In the rows, 128 means zero.
Group and class of each row
[118 120 117 123 146 128  89 126 131 129  77 173 168 115 107 117 173 150
 116 128 143  57 117 125  80 130  96 118 145 137 158 102 103 123 123 130
 136 114 117 121 124 155 125 116 117 127 118 104 132 115  77 114 129 150
 109 142  76  96 127 167 128 183 138 163 121 114 140 117 139  74 139 140
  99 173  82 135 147 119  84 135  97 144 121 114 111 131 105 120 149 130
 105 113 122 143 121 119 126 104 163 142 136 135 117 127 102 133 130 124
  37  78 130 119  87 145 169 113  94 133  94  98 122 142 158 126 108 126
 136 151 145 107]
N (64)
[119 102 145 145 141  92 111  92 179 126 118 139 114 172 102 109 180 158
 118 143 179 128 118 125 131 137 113 165 207 135 118 143 111 119 116 138
 166 106 112 134 125 139 110 149  93  94 158 131 120 162 127 140 150 165
 131 127 120 139 141 204 132 137 131 123 151 117 129 137 120  96 100 124
 105 152 139 109 141 121 103 167 134 159 153 137 119 127  93 117 124 135
  96 173 135  90 114 111 166  99 152 113 143 148 128 106 100 113 104 122
 155  98 112 140 133 146 132  94 119  56 160 128 124 103 143  72 106 151
  94 126 135 167]
C (65)
[ 95 126 117 150 130  84 106 135  95 126 114 135 144 118 109 125 211 146
 122 134 142  48 100 124 156 126 109 118 131 112 149 125  94 142 144 114
 142 146  98 130 130 140  87 105 155 136 135 114 145 112  72 126 141 147
 121 139 101 132 125 219 152 152 159 219 117 125  93 102 136  66 147 144
  89 159 109 124 172  87  82 139 120 150  72 134 128 117 122 100 121  88
  96  98  91 130 139  96  57 107 198 128 148 129 137 140 126 170 127 127
  67 117 116 110 145 140 109 117 142 130 114 120  94 133 108 128 103 151
 106 132 148 142]
N (64)
[123  89 149 157 130  81 110 124 134 120 144 106 113 173 114 137 151 163
 125 133 143 149 124 124 121 141 121 122 136 164 113 129 130 126 107 138
 116 149 101 139 177 130  96 136  95 131 133 139 122 135 130 127 139 135
  97 107 150 135 148 113 117 134 121  93 129 101 134 144 123 102 110 127
  86 155 153 134 156 122  91 148 126 142 126  99 156 141 152 101 100 126
 130 136 184 124 130 124  80 133 176 120 134 150 129  94 153 109 124 152
 168 101 111 151 131 136  76 120 134 118 169 135 140 125 162 101 113 115
 125 130 141 188]
C (62)
[119 101 133 183 137 107 111 105 160 143 124  47 111 205  77 118 170 172
 150 164 163 125 114  81  98 159 121 141 172 143 125 146 108 134 104 142
 160 109 122 132 145 135 114 154 117 139 123 138 118 133  93 128 145 146
 116 113 142 145 141 204 124 128 155 139 137  72 129 142 110 127 133 150
  96 145 161 129 143 106  78 152 142 151 135  92 134 118  89 110 117 171
 118 159 110  94 118 130 132 151 193 136 104 157 174 123 107  81 137 115
 184 140 109 162 130 160  99 100 109  54 156 174 133 139 138  93  80 138
  88 139 136 141]
C (65)
[132 134  34 132 161 128 187 107 162 127 106  84 116 140  97 137 135 160
 111 152 140  37 123 104 140 122 161 162 170 111 136 108  92 122 133 133
 143 127 127 123 157 124 133 145 109 139 142 117  98 124 101 170 147 147
 122 144  99 143 118 210 134 127 144 118 136 109  95 141 106 120 167 126
 119 125 142 146 139 124  78 140 142 154 137 137 147 141  86 110 130 122
 106 132 108  98  99 105 163 143 183 120 106 144 167  89  98 139 150 135
 137 100 113 109 121 146 104 126 116  31 142 150 138 116 131  84 123 132
 110 140 167 159]
C (65)
[ 99  96 130 140 140  64 184 122 141 128 132 146 122 137 128 149 165 119
 119 143 166 115 142 139 118 138 116 131 114 146 137 131 123 122 128 151
 130 140 147 154 182 139 143 127 105 130 148 118 132 130 156 130 146 130
  91 156 121 141 124 178  90 215 131 124 103 108 141 130 146 101 120 132
 145 145 149 131 135 104  52 141 134 124 140 115 171 159 137  92  88 135
  99 114 110 149 146 134 104 153 164 100 139 151 131 138 128 106 127 147
 158 117 125 130  97 128  88 106 160 149 125 140 140 131 196  82 100 121
 135 175 160 151]
C (62)
[115 104 138 155 113  92 164 111 123 113 147 135 126 139 117 140 145 126
 124 107 145 144 112 128 164 133 128 130 142 149 128 131 123 145 103 123
 182 146 117 143 169 124 102 102 149 136 138 126 126 127 100 116 168 129
 154 159 114 145 138 151 124 167 153 128 108 129 104 148 131 123 112 118
 107  98 144 140 148 122 103 174 133 136 134 130 150 133 139 114  89 144
 145 101  43 116 101 101  86 155 175  98 131 128 134 139 116 126 147 148
 165 102 121 119 134 137  69 110 122 117 138 133 136 148 163 128 139 137
 102 125 157 143]
C (62)
[148 132 135 179 136 128 153  85 157 126  93  14 113 159  99 134 130 148
 111 130 162 110 149  93 118 126 166 166 159 118 157 140 101 145  92 125
 130 106 134 139 159 111 127 130 126 128 120 114 121 115 110 186 140 149
 145 129  73 125 158 207 156  99 148 100 136  86  57 123 113 123 127 128
 124 168 166 160 150 124 110 117 141 159 137 152 116 140  83 112 142 132
  92 144 120  45 124 120 125 133 187  95 115 160 125  77 117  98 152 146
 151  93 126 129 107 160  91  98  85  25 149 180 127 107 114  93 133 133
 113 154 142 159]
C (65)
[111  94 126 156  88 123 142 144 129 155 146  75 122 140 144  96 186 107
 121 139 146 133  76 113 101 138 115 113 145  79 104 135 118 144 110  97
 141 161 148 145 173 111 133 105  91 137 175 137 122 121 135 131 132 113
 105 163 119 157 126 191  97 115 136 125 101 126 118 109 127  91 125 132
 123 114 162 137 141 107 109 164 124 127 142 141 160 158 121  95  93 137
   4 119 122  78 100 120 180 159 189  77 137 169 124  95  95 113 139 139
 128 113 142 141 144 118  82 125 123 111 153 143 161 102 113 128  75  99
 118 164 159 131]
C (66)
[121  59 132 201 108  82 125  86 100 154 144 111 138 140 124 126 172 138
 131 116 135 134 108 108 139 131 116 105 132 130 143 125 134 124 123 121
 131 163 137 146 165 132 126 106 110 129 143 137 138 124 102 144 138 130
 111 137 135 103 131 228 126 124 132 138 103 121 102 103 122  58 132 130
 120 121 171 133 148  98  73 184 131 151 129 161 127 149 166 155  89  94
 115 111  81 100 114 130 134 110 199 122 163 154  75 130 156 104 134 142
 133 102 133 146 129 125  88 118 127 141 132 123 160  96 173 129  79 110
 116 160 138 146]
C (62)
[100  77 120 158 153  78 103 148  93 160 104 240 205 135 135 109 209 166
 121 125 122  34  76 126 159  96  91  95 131 114 143 101 106 108 180  93
 189 160 124 145 107 167  94 109  84 118 152  98 166 126  81 117 144 188
  73 119 190  95 140 204 128 195 142 140 118 142 118 117 137  57 152 162
 110 163  80  63 153  79  91 194  95 142 131 135 129 133 162 113 139  46
 101 114 121 132 130 111 123  79 169 131 186 137 137 155 113 163 107  90
  48 105 140 133 103 122 146 145 118 184  76  65 126 151 205 112  40  60
 175 150 132 129]
N (53)
[137 119 140 155 142 134 137  86 190 146 111 101 131 197 105 120 125 159
 148 137 150  83 125  77 109 135 110 122 186 139 117 130 144 115 127 151
 153 107 112 115 165 136 114 127  89 127 120 130 128 145 116 161 152 153
 100 153 107 130 116 204 124 153 151 117 134 116 117 142 112 115 125 117
 120 143 135 136 118 118  94 164 125 126 169 145 129 153 103 113 144 137
 121 151 112  69 134 118 179 143 170 113  91 147 155 116  71 100 125 113
 135 117 126 120 127 142  95 107 142  44 148 142 144 132 164  83  74  90
 128 160 177 166]
C (65)
[100  76 123 139 141  68 131 134  99 133  88 233 196 120 165 120 215 146
 113 127 131  33  88  88 161 122  80 115 162 102 134 121 120 126 145 113
 166 148 136 115 130 149 116 111  84 120 149 108 145 147  91  99 147 142
  76 134 109  77 123 203 117 166 149 150  95 127 119 119 137  24 128 135
  95 161  91 117 138  97  87 192  91 112 130 130 124 127 148 135  98  96
 120  99 110  99 119 102 146  86 171 145 185 142 148 148  92 142 115 100
  49 107 121 125 114 141 136 107 109 155 126  38 129 145 237 113  48  86
 186 176 179 121]
N (53)
